[[137 136 133 144 141 150 117 131]
 [123 134 129 152 130 133 113 136]
 [122 135 123 145 128 142 121 125]]
->
[[122 135 123 145 128 142 121 125]
 [123 134 129 152 130 133 113 136]
 [137 136 133 144 141 150 117 131]]

[[119 121 127 127 119 123 127 127 119]
 [125 126 123 124 126 126 123 123 126]
 [124 123 126 126 123 126 126 126 124]
 [127 134 115 119 131 136 114 115 126]
 [146 151 110 106 151 123 110 111 138]
 [126 124 125 125 125 124 125 125 126]
 [146 152 111 107 152 123 111 111 140]]
->
[[146 151 110 106 151 123 110 111 138]
 [146 152 111 107 152 123 111 111 140]
 [127 134 115 119 131 136 114 115 126]
 [125 126 123 124 126 126 123 123 126]
 [126 124 125 125 125 124 125 125 126]
 [124 123 126 126 123 126 126 126 124]
 [119 121 127 127 119 123 127 127 119]]

[[129 130 128 131 122 128 127 133 134 128 129 122 137 133 132 135]
 [123 124 127 128 132 130 128 124 132 141 126 127 117 133 129 130]
 [131 130 125 132 126 130 123 137  98 128 130 128 133 127 135 122]]
->
[[131 130 125 132 126 130 123 137  98 128 130 128 133 127 135 122]
 [123 124 127 128 132 130 128 124 132 141 126 127 117 133 129 130]
 [129 130 128 131 122 128 127 133 134 128 129 122 137 133 132 135]]

[[147 135 149 147 133 116 106 110  99 126 143 150 144 127]
 [123 115 105 123 148 144 118 105 154 124 149 145 122 106]
 [117 130 150 117 107 138 148 116 123 109 142 145 110 114]
 [142 120 133 142 144 144 140 135 121 128 122 115 111 113]
 [110 145 116 110 121 146 149 127 137 106 112 138 150 138]]
->
[[123 115 105 123 148 144 118 105 154 124 149 145 122 106]
 [110 145 116 110 121 146 149 127 137 106 112 138 150 138]
 [142 120 133 142 144 144 140 135 121 128 122 115 111 113]
 [147 135 149 147 133 116 106 110  99 126 143 150 144 127]
 [117 130 150 117 107 138 148 116 123 109 142 145 110 114]]

[[122 137 122 104 132 128 129 143 139 121 140 121 125 134 113]
 [110 136 103 119 141 124 148 142 135 144 153 147 107 106 104]
 [108 125 128 108 152 142 107 110 147 121 106 122 147 104 137]
 [137 147 117 153 114 108 109 120 117 150 148 138 143 106 153]]
->
[[110 136 103 119 141 124 148 142 135 144 153 147 107 106 104]
 [137 147 117 153 114 108 109 120 117 150 148 138 143 106 153]
 [122 137 122 104 132 128 129 143 139 121 140 121 125 134 113]
 [108 125 128 108 152 142 107 110 147 121 106 122 147 104 137]]

[[133 135 133 112 129 118 130 130 135 127 135 130 122 142]
 [127 127 127 125 107 144 126 126 130 133 141 128 105 129]
 [132 128 131 131 125 120 129 130 133 124 130 131 119 125]
 [143 143 145 134 117 128 143 142 150 104 128 143 115 122]
 [131 128 130 140 126 132 128 129 132 126 131 129 109 118]]
->
[[127 127 127 125 107 144 126 126 130 133 141 128 105 129]
 [131 128 130 140 126 132 128 129 132 126 131 129 109 118]
 [132 128 131 131 125 120 129 130 133 124 130 131 119 125]
 [133 135 133 112 129 118 130 130 135 127 135 130 122 142]
 [143 143 145 134 117 128 143 142 150 104 128 143 115 122]]
---
[[100 135]
 [151 132]
 [149 127]
 [136 144]
 [131 143]]
->
[[151 132]
 [136 144]]

[[121 148 119 129 120 131 127 149 126 121 152]
 [123 134 143 131 128 139 105 127 128 132 129]]
->
[[123 134 143 131 128 139 105 127 128 132 129]]

[[126 129 149 142 130]
 [122 139 138 116 109]
 [111 129 113 120 130]
 [109 121 119 120 132]
 [136 142 116 109 130]
 [137 152 121 131 130]
 [134 140 144 134 125]
 [121 148 110 133 128]]
->
[[122 139 138 116 109]
 [109 121 119 120 132]
 [137 152 121 131 130]
 [121 148 110 133 128]]

[[134 135 122 124 147 120 113]
 [145 122 124 106 127 112 117]]
->
[[145 122 124 106 127 112 117]]

[[122 132 141]
 [125 112 133]
 [143 119 128]
 [137 141 110]
 [114 118 121]
 [133 133 100]
 [112 133 144]
 [128 124 127]]
->
[[125 112 133]
 [137 141 110]
 [133 133 100]
 [128 124 127]]

[[138 117 119]
 [111 158 116]
 [111 110 143]
 [121 131 101]
 [126 135 137]
 [127 133 137]
 [119 100 109]
 [133 133 112]
 [116 112 145]]
->
[[111 158 116]
 [121 131 101]
 [127 133 137]
 [133 133 112]]

[[117 124 119 131 130 127 129 121 137 121 126 131 116]
 [123 129 127 127 126 132 131 123 135 123 115 123 104]
 [123 127 123 131 128 129 127 125 136 124 126 130 123]
 [124 127 127 125 129 121 132 123 134 125 122 123  98]
 [119 123 118 132 131 124 128 122 137 126 117 121 121]
 [118 126 125 128 126 129 132 131 136 123 117 126 102]]
->
[[123 129 127 127 126 132 131 123 135 123 115 123 104]
 [124 127 127 125 129 121 132 123 134 125 122 123  98]
 [118 126 125 128 126 129 132 131 136 123 117 126 102]]
---
[[119 113 103 125 119 140]
 [120 111  99 118 117 132]]
->
[[140 119 125 103 113 119]
 [132 117 118  99 111 120]]

[[155 111]
 [157 121]
 [140 143]
 [137 102]
 [142 134]
 [129 130]
 [121 124]
 [129 133]
 [101 123]
 [120 111]]
->
[[111 155]
 [121 157]
 [143 140]
 [102 137]
 [134 142]
 [130 129]
 [124 121]
 [133 129]
 [123 101]
 [111 120]]

[[144 126 130 111 118 151 118 130 129]
 [148 116 124 131 119 112 151 134 135]
 [150 105 103 132 142 132 118 140 137]
 [140 154 104 119 144 124 135 117 113]]
->
[[129 130 118 151 118 111 130 126 144]
 [135 134 151 112 119 131 124 116 148]
 [137 140 118 132 142 132 103 105 150]
 [113 117 135 124 144 119 104 154 140]]

[[147 126 124 107 132 156 115 122 154 144 138 116 127 117]
 [115 111 111 150 120 137 117 124 152 107 128 115 146 147]
 [110 109 134 115 130 144 136 152 149 157 108 149 114 133]
 [134 121 133 122 114 105 140 148 115 155 116 152 120 135]]
->
[[117 127 116 138 144 154 122 115 156 132 107 124 126 147]
 [147 146 115 128 107 152 124 117 137 120 150 111 111 115]
 [133 114 149 108 157 149 152 136 144 130 115 134 109 110]
 [135 120 152 116 155 115 148 140 105 114 122 133 121 134]]

[[ 99 124 106]
 [137 123 137]
 [123 125 124]
 [122 123 118]
 [132 118 138]]
->
[[106 124  99]
 [137 123 137]
 [124 125 123]
 [118 123 122]
 [138 118 132]]

[[116 118 106 123 124 123]
 [124 140 140 110 131 125]]
->
[[123 124 123 106 118 116]
 [125 131 110 140 140 124]]

[[126 119 101 118 153 146 119 109 123 131 114 115 137]
 [151 112 129 140 126 105 135 138 110 128 127 124 130]
 [151 110 129 140 126 107 136 136 109 130 127 124 130]
 [119 152 131 122 127 147 118 109 146 104 126 127 122]
 [111 156 129 129 129 141 114 111 149 104 125 125 125]]
->
[[137 115 114 131 123 109 119 146 153 118 101 119 126]
 [130 124 127 128 110 138 135 105 126 140 129 112 151]
 [130 124 127 130 109 136 136 107 126 140 129 110 151]
 [122 127 126 104 146 109 118 147 127 122 131 152 119]
 [125 125 125 104 149 111 114 141 129 129 129 156 111]]

[[111 137 133 132 125 125  99 135 120 133 101 140  98 139]
 [133 132 135 138 144 128 114 134 124 146 127 115 118 125]]
->
[[139  98 140 101 133 120 135  99 125 125 132 133 137 111]
 [125 118 115 127 146 124 134 114 128 144 138 135 132 133]]
